Below are the code and all the weights of a small trained network. Each question names an input and a target symbol and asks about switching units off, where a switched-off unit gives its printed mean instead of its output.

import numpy as np


def w(rows, s, z=0):
    codes = np.array(rows[::2]) - 128.0
    scale = np.full(codes.shape[1], s)
    scale[-1] = z or s
    return codes * scale


def f(y):
    return np.maximum(y, 0)


def softmax(a):
    e = np.exp(a - a.max(-1, keepdims=True))
    return e / e.sum(-1, keepdims=True)


def log_softmax(a):
    a = a - a.max(-1, keepdims=True)
    return a - np.log(np.exp(a).sum(-1, keepdims=True))


def net(x, mask):
    ids = ['γδετψω'.index(c) for c in x.split()]
    T = len(ids)
    res = E[ids] + P[:T]
    u = 0
    for l in range(3):
        q, k, v = (res @ M[l].T for M in (Q, K, V))
        z = softmax(np.where(np.tri(T) > 0, q @ k.T / 2**0.5, -1e9)) @ v
        res = res + np.where(mask[u], z, O[l][:, -1]) @ O[l][:, :-1]
        u += 1
        y = f(res @ A[l][:, :-1].T + A[l][:, -1])
        res = res + np.where(mask[u : u + 8], y, B[l][:, -1]) @ B[l][:, :-1]
        u += 8
    return log_softmax(res[-1] @ U[:, :-1].T + U[:, -1])


Q, K, V, O, A, B = {}, {}, {}, {}, {}, {}
E = w([
[72,18,39,122,115,169,177,210,69],'γ',
[180,71,126,116,61,221,193,254,75],'δ',
[104,149,124,17,188,230,117,168,135],'ε',
[156,212,57,63,77,51,202,71,176],'τ',
[154,26,94,85,218,11,37,125,207],'ψ',
[241,194,115,248,124,224,81,13,130],'ω',
],0.0073)
P = w([
[97,103,154,55,66,130,60,72,3],'0',
[141,109,116,94,97,162,84,119,67],'1',
[145,135,109,139,128,154,116,148,111],'2',
[163,135,107,155,156,151,155,150,157],'3',
[171,139,83,165,170,148,168,160,191],'4',
[203,141,54,169,169,167,167,153,224],'5',
],0.0077)
Q[0] = w([
[47,151,254,131,113,13,151,87,159],'L0H1',
[169,149,117,227,135,111,149,83,199],'L0H1',
],0.0078)
K[0] = w([
[94,31,120,91,54,89,93,119,2],'L0H1',
[129,86,51,127,157,91,220,202,180],'L0H1',
],0.0082)
V[0] = w([
[221,250,186,171,157,178,46,2,158],'L0H1',
[24,115,93,15,229,13,90,94,191],'L0H1',
],0.0048)
O[0] = w([
[16,150,251,156,75,134,126,184,253,233],'L0H1',
[222,219,113,178,168,143,81,231,35,4],'L0H1',
],0.0054,0.0028)
A[0] = w([
[163,67,112,110,175,30,56,133,178,193],'L0N1',
[101,129,151,180,98,148,159,254,102,179],'L0N2',
[176,106,79,187,192,103,129,222,148,3],'L0N3',
[126,156,57,122,120,92,133,84,89,48],'L0N4',
[119,124,116,40,116,18,129,72,166,108],'L0N5',
[198,185,113,200,168,176,132,118,131,168],'L0N6',
[161,144,112,160,100,140,151,190,67,18],'L0N7',
[104,114,170,113,120,153,133,166,144,79],'L0N8',
],0.0066,0.0022)
B[0] = w([
[158,49,139,132,204,62,46,158,153,234],'L0N1',
[73,242,172,64,157,204,70,217,134,209],'L0N2',
[217,146,96,180,188,179,111,114,253,203],'L0N3',
[83,163,120,179,54,103,167,146,61,166],'L0N4',
[178,195,33,75,114,61,116,191,114,200],'L0N5',
[209,164,65,219,121,160,127,102,136,253],'L0N6',
[73,187,135,166,164,155,33,66,112,155],'L0N7',
[80,119,162,133,107,122,140,158,99,174],'L0N8',
],0.0057,0.0026)
Q[1] = w([
[133,133,126,2,114,50,130,179,44],'L1H1',
[105,151,151,162,56,90,136,60,103],'L1H1',
],0.0096)
K[1] = w([
[169,140,92,106,143,109,63,121,1],'L1H1',
[52,145,179,107,75,141,131,112,45],'L1H1',
],0.0098)
V[1] = w([
[154,120,91,156,192,70,85,2,146],'L1H1',
[35,50,167,71,158,88,89,122,164],'L1H1',
],0.0061)
O[1] = w([
[59,182,141,200,27,95,176,204,71,246],'L1H1',
[253,155,36,98,86,55,100,214,72,178],'L1H1',
],0.0053,0.0013)
A[1] = w([
[144,148,147,172,214,116,64,154,148,25],'L1N1',
[112,173,73,174,139,168,162,157,3,12],'L1N2',
[79,148,153,169,134,217,171,194,132,164],'L1N3',
[122,61,97,135,123,52,91,160,65,5],'L1N4',
[139,72,137,23,243,203,88,104,165,140],'L1N5',
[34,116,217,119,88,128,161,156,173,167],'L1N6',
[130,152,118,66,95,123,157,251,135,152],'L1N7',
[101,74,169,110,139,167,39,69,86,131],'L1N8',
],0.0058,0.0031)
B[1] = w([
[139,65,124,190,117,150,143,142,250,177],'L1N1',
[100,145,163,171,21,36,51,32,189,157],'L1N2',
[108,191,78,55,139,100,99,81,89,253],'L1N3',
[53,75,233,71,155,82,72,145,112,179],'L1N4',
[97,95,82,70,255,159,143,111,87,251],'L1N5',
[52,122,175,118,189,145,105,100,124,214],'L1N6',
[109,167,98,37,131,71,90,70,107,244],'L1N7',
[48,92,154,168,182,189,106,116,151,187],'L1N8',
],0.0056,0.0039)
Q[2] = w([
[254,115,108,190,104,82,115,158,170],'L2H1',
[157,144,6,66,182,176,153,73,142],'L2H1',
],0.0089)
K[2] = w([
[153,72,76,79,167,57,65,255,105],'L2H1',
[223,184,41,145,143,128,250,112,205],'L2H1',
],0.0078)
V[2] = w([
[156,164,119,145,79,27,115,162,201],'L2H1',
[113,128,137,1,120,102,152,159,53],'L2H1',
],0.0062)
O[2] = w([
[45,183,149,77,150,238,176,104,3,226],'L2H1',
[140,175,15,247,150,253,206,118,235,3],'L2H1',
],0.005,0.00055)
A[2] = w([
[94,69,154,187,81,92,105,79,93,140],'L2N1',
[220,143,106,212,66,156,143,93,162,99],'L2N2',
[100,108,124,138,175,192,241,129,58,5],'L2N3',
[131,35,184,123,167,82,91,130,162,11],'L2N4',
[163,3,98,177,69,134,224,149,173,90],'L2N5',
[96,54,105,88,167,122,174,136,77,130],'L2N6',
[198,112,121,88,84,64,89,144,57,138],'L2N7',
[77,157,172,78,75,73,142,116,37,42],'L2N8',
],0.0069,0.0031)
B[2] = w([
[66,154,149,176,103,90,96,68,180,230],'L2N1',
[126,104,172,2,107,78,140,188,42,218],'L2N2',
[42,90,237,199,177,206,195,86,75,174],'L2N3',
[134,198,17,136,139,136,169,154,88,230],'L2N4',
[220,112,238,162,19,189,200,143,140,193],'L2N5',
[175,106,217,127,61,111,159,145,111,253],'L2N6',
[15,101,228,90,141,129,158,96,89,206],'L2N7',
[218,92,65,175,197,151,120,167,175,221],'L2N8',
],0.0066,0.0029)
U = w([
[111,64,208,19,152,56,96,170,41,148],'γ',
[192,76,27,201,230,114,65,145,225,123],'δ',
[202,80,193,143,55,163,165,178,140,124],'ε',
[123,252,37,116,31,132,163,139,71,176],'τ',
[65,112,163,174,175,197,186,129,61,4],'ψ',
[58,118,185,189,83,92,97,49,198,167],'ω',
],0.0042,0.0027)

Each question gives the input, a string of symbols that net reads in full, and the target symbol t.
The units are the heads (2 rows each of Q, K, V and O) and the neurons (one row each of A and B). Each row of codes is followed by its name. A weight is (code - 128) times the scale printed after its matrix; where a second scale follows, it is the last column's (O, A, B and U).
mask holds one flag per unit, layer by layer, with each layer's heads first. A switched-off unit (its flag False) gives its mean, the last column of its rows in O or B, instead of its output. The means were averaged over made-up inputs and are rounded, as every weight is.
A unit's drop is (log p(t) with every unit on - log p(t) with that unit switched off) / (log p(t) with every unit on - log p(t) with every unit switched off).
The circuit of an input: a set's keep is (log p(t) with only the set's units on - log p(t) with every unit switched off) / (log p(t) with every unit on - log p(t) with every unit switched off). Starting from the 12 units with the biggest drops (on a tie, the unit counted first), units are removed one at a time, each time the one whose removal leaves the highest keep (on an exact tie, the one counted first), for as long as the keep stays at least 0.8.
units of the circuit, in order: the units of the circuit, biggest drop first
unit that matters most: the unit with the biggest drop
top k neurons: the k neurons with the biggest drops, biggest first
k most important neurons of layer l: the k neurons of layer l with the biggest drops, biggest first
drop of u: that unit's drop, to one decimal
input ψ ε ε ε, target δ: units of the circuit, in order -> L2H1; L1N5; L1H1
input γ ε δ, target δ: units of the circuit, in order -> L2H1; L1H1; L1N5
input τ γ δ ω ψ ω, target ψ: top 2 neurons -> L0N1; L2N3
input ω ψ τ δ, target τ: top 2 neurons -> L0N1; L0N2
input ψ γ ω τ ε ε, target ψ: top 3 neurons -> L1N5; L2N3; L0N5
input ε ψ ε τ γ, target ψ: unit that matters most -> L0N3
input γ ω ε δ ω ψ, target γ: units of the circuit, in order -> L2H1; L0N1; L1H1; L2N7
input τ τ ε δ, target ψ: top 2 neurons -> L1N5; L0N2
input ε ω ε ε ε, target δ: top 2 neurons -> L1N6; L1N5
input ε ψ γ, target τ: top 2 neurons -> L0N1; L0N2
input δ ω ψ ψ ε ψ, target ε: 4 most important neurons of layer 0 -> L0N3; L0N6; L0N1; L0N2
input ω τ γ δ, target ψ: top 3 neurons -> L2N3; L0N2; L1N5
input ω ω ε ω, target ε: 3 most important neurons of layer 1 -> L1N5; L1N7; L1N3
input ω ψ τ δ ε ω, target ψ: unit that matters most -> L1H1
input ε ε ω ε ω, target ε: top 4 neurons -> L1N5; L2N5; L0N6; L2N2
input ψ γ ψ γ γ ψ, target ε: top 2 neurons -> L2N5; L0N3
input δ ψ γ, target τ: 2 most important neurons of layer 0 -> L0N1; L0N3
input δ τ ε γ, target ψ: top 4 neurons -> L2N3; L1N5; L0N5; L0N2
input ω ε γ γ, target δ: top 2 neurons -> L0N2; L1N5
input ω δ ω, target δ: top 3 neurons -> L1N5; L0N2; L0N8
input ψ ω γ ω, target γ: most important neuron of layer 1 -> L1N4
input ε δ δ, target δ: 2 most important neurons of layer 0 -> L0N2; L0N7
input ε δ δ γ, target ε: top 2 neurons -> L2N5; L2N6
input δ ω ψ ψ ψ δ, target τ: drop of L0N1 -> 0.3
input δ τ ω, target ω: drop of L1H1 -> 1.3
input γ ε ω, target ω: drop of L2H1 -> 0.2
input τ τ ε, target ψ: drop of L1N5 -> 0.4
input δ δ ω γ, target γ: 2 most important neurons of layer 0 -> L0N2; L0N6
input ε δ τ ψ ω ε, target γ: top neuron -> L0N6
input ψ γ ω ε, target γ: 2 most important neurons of layer 1 -> L1N5; L1N7
